 100   932  -133   207    78  -732  -262: 100
 242   846   399   888   824   638  -989: 242
   9   332   615   281  -771   -12  -200: 9
 756  -201   524  -765   493: 756
-38  -42  -40  -38  -33  -43   39: -38
7751  6451  7497  5116  1807: 7751
-694  -354   457  -657   603: -694
8626  3190  7206  4103  5515  6261: 8626
8312  6292  1767  4081: 8312
0  4  2  3  7: 0
---
[-578  494 -507   91] >> -578, 91

[-564  557 -518  403] >> -564, 403

[ 121  -12  513  585 -590 -348] >> 121, -348

[-336  597  538 -382] >> -336, -382

[-48 529 229 368 106] >> -48, 106

[[ 320   62  358 -207  -20 -130]
 [-548 -193 -518  361 -207   88]
 [ 509   38  381 -221  187 -178]] >> 320, -178

[ 642 -644 -553 -534 -518  599] >> 642, 599

[[  69 -136 -341   16   93]
 [ 215   13  532  224 -138]
 [ -52  -66  526  -30  201]] >> 69, 201

[[ -79 -197 -143  117  -38 -406 -236]
 [   3  132 -106  227  -46 -190   25]
 [  54 -134 -334  117  203  589  -66]] >> -79, -66
---
[3 1 4 8 2] Answer: 3, 2

[[ 121 -504 -100  121  581  121  101]
 [-318 -443  526 -165 -679 -219 -390]] Answer: 121, -390

[241  57   7 194 129 103  27] Answer: 241, 27

[-648  566 -685 -708] Answer: -648, -708

[6963 6540 8910 7777 1672] Answer: 6963, 1672

[31 30 31 22 75 28 81] Answer: 31, 81
---
Input:
[[ 605  -98   -7  233]
 [  88 -175 -198  207]
 [ 105 -316  385   34]]
Output: -7

Input:
[[ 276  175  467  284   50    2  -70]
 [ 223   10  333   74 -157 -156  -69]
 [-367   29 -634 -164   27  164  -59]]
Output: 2

Input:
[[ 597  442 -112  -78]
 [  -4 -117 -174  192]
 [-312 -259  109  189]]
Output: -112

Input:
[[ 422   66  140 -351 -403  319]
 [ 224  608 -431  231 -256 -121]
 [-110 -461 -581  381 -130  527]]
Output: -403

Input:
[[  47  382 -216   90  -61 -107]
 [  17 -336 -172 -475   14 -300]
 [  94 -218  308 -297   36   51]]
Output: -61

Input:
[[ 65 -13 293 308  30]
 [126  17 393 374   5]
 [-80  45 549 464 192]]
Output: 308

Input:
[[  29  479 -361  280 -543   16]
 [-308  557  -79  388 -307  323]
 [-554   35  586  177   48  574]]
Output: -543
---
array([ 274, -217, -268,  -64,  554, -383]) | -268

array([[ -46,  477,  215,   87,  -51],
       [-277,  -29, -110,  154,   55],
       [ 291,   -4,  169, -137,  226]]) | -4

array([-189,  -87,   59,   -7, -575,  125,    0]) | -7

array([-535,   39, -100, -273, -247, -201,   33]) | -273

array([[-12,  15, 366, 414],
       [  5,   3, 298, 471]]) | 5

array([[  91,  553,    9,  -85,  281,   10],
       [-195, -490,   43, -138,   96,  -75],
       [ 220,  138,  -23,  237, -304,  132]]) | -23

array([-496,   81,   55, -367]) | -496

array([ 140,  147, -616,    3,   82,   -9,  523]) | 3
---
[224 601 381 354 -108]: 354

[-321 -214 88 -528]
[-653 105 357 -558]: 357

[-277 -230 -188 -25 -556 14 94]: 14

[-329 157 -594 -334]: -594

[-84 318 408 -184 -104 548]: -104

[477 -80 42 -169]: 42

[-545 349 -28 -244 -256 -136]
[-65 48 7 -22 -40 -21]
[-438 347 172 -92 -375 -50]: -375

[-35 13 43 -48 -594 100]
[-230 -86 6 71 562 519]: 562

[-335 -205 505 -29]: 505
---
[[-38, -585, 466, -438, 35], [-604, 559, 450, 230, -617], [-427, 483, -25, 106, -93]] gives -93
[[-151, -105, 202, -165], [475, -70, -448, 514], [-436, 28, 163, -429]] gives -429
[[95, 143, 60, 107, 260], [140, 73, 51, 113, 230], [339, 195, 50, 226, 499]] gives 499
[[55, -200, 476, 33, -373], [-497, 3, 626, -201, 528], [106, 307, -628, 37, -129]] gives -129
[[-33, 41, 129, -37], [-235, 129, 240, -47], [-207, 281, 476, -171]] gives -171
[[-118, -279, 485, 233, -552, -56, 173], [-1, -280, 508, 131, -334, -168, -279], [-11, -428, 619, 176, -345, -93, -135]] gives -135
---
Input:
[-198 -10 -20 -196 39]
[78 -17 -9 243 496]
[-173 -281 -582 174 -172]
Output: 243

Input:
[-60 230 -434 -456 257 -201 -394]
[-46 297 -335 -24 136 55 -492]
Output: -201

Input:
[-254 432 -75 -117 411]
[147 182 553 -103 -154]
Output: -117

Input:
[-425 -435 560 199 -49]
[32 -439 82 322 -46]
[324 -53 334 -457 265]
Output: 322

Input:
[-469 -96 15 -268 -324 -164 -260]
[154 59 -91 62 134 48 41]
[195 175 -78 124 -54 35 216]
Output: 48

Input:
[-111 46 -132 -232 -463 99 73]
[-494 42 -16 -106 183 69 4]
[-79 -217 215 -53 -166 -293 -263]
Output: 69

Input:
[127 -19 -129 332 181 -293]
[77 487 65 425 -54 -85]
[-147 82 174 456 -296 -114]
Output: -54

Input:
[-359 -36 251 317 297 -521]
[432 -119 350 -236 -243 466]
[-425 36 -30 302 296 -540]
Output: -243

Input:
[109 -470 -30 521 -333]
[-224 197 -84 84 -98]
Output: 521
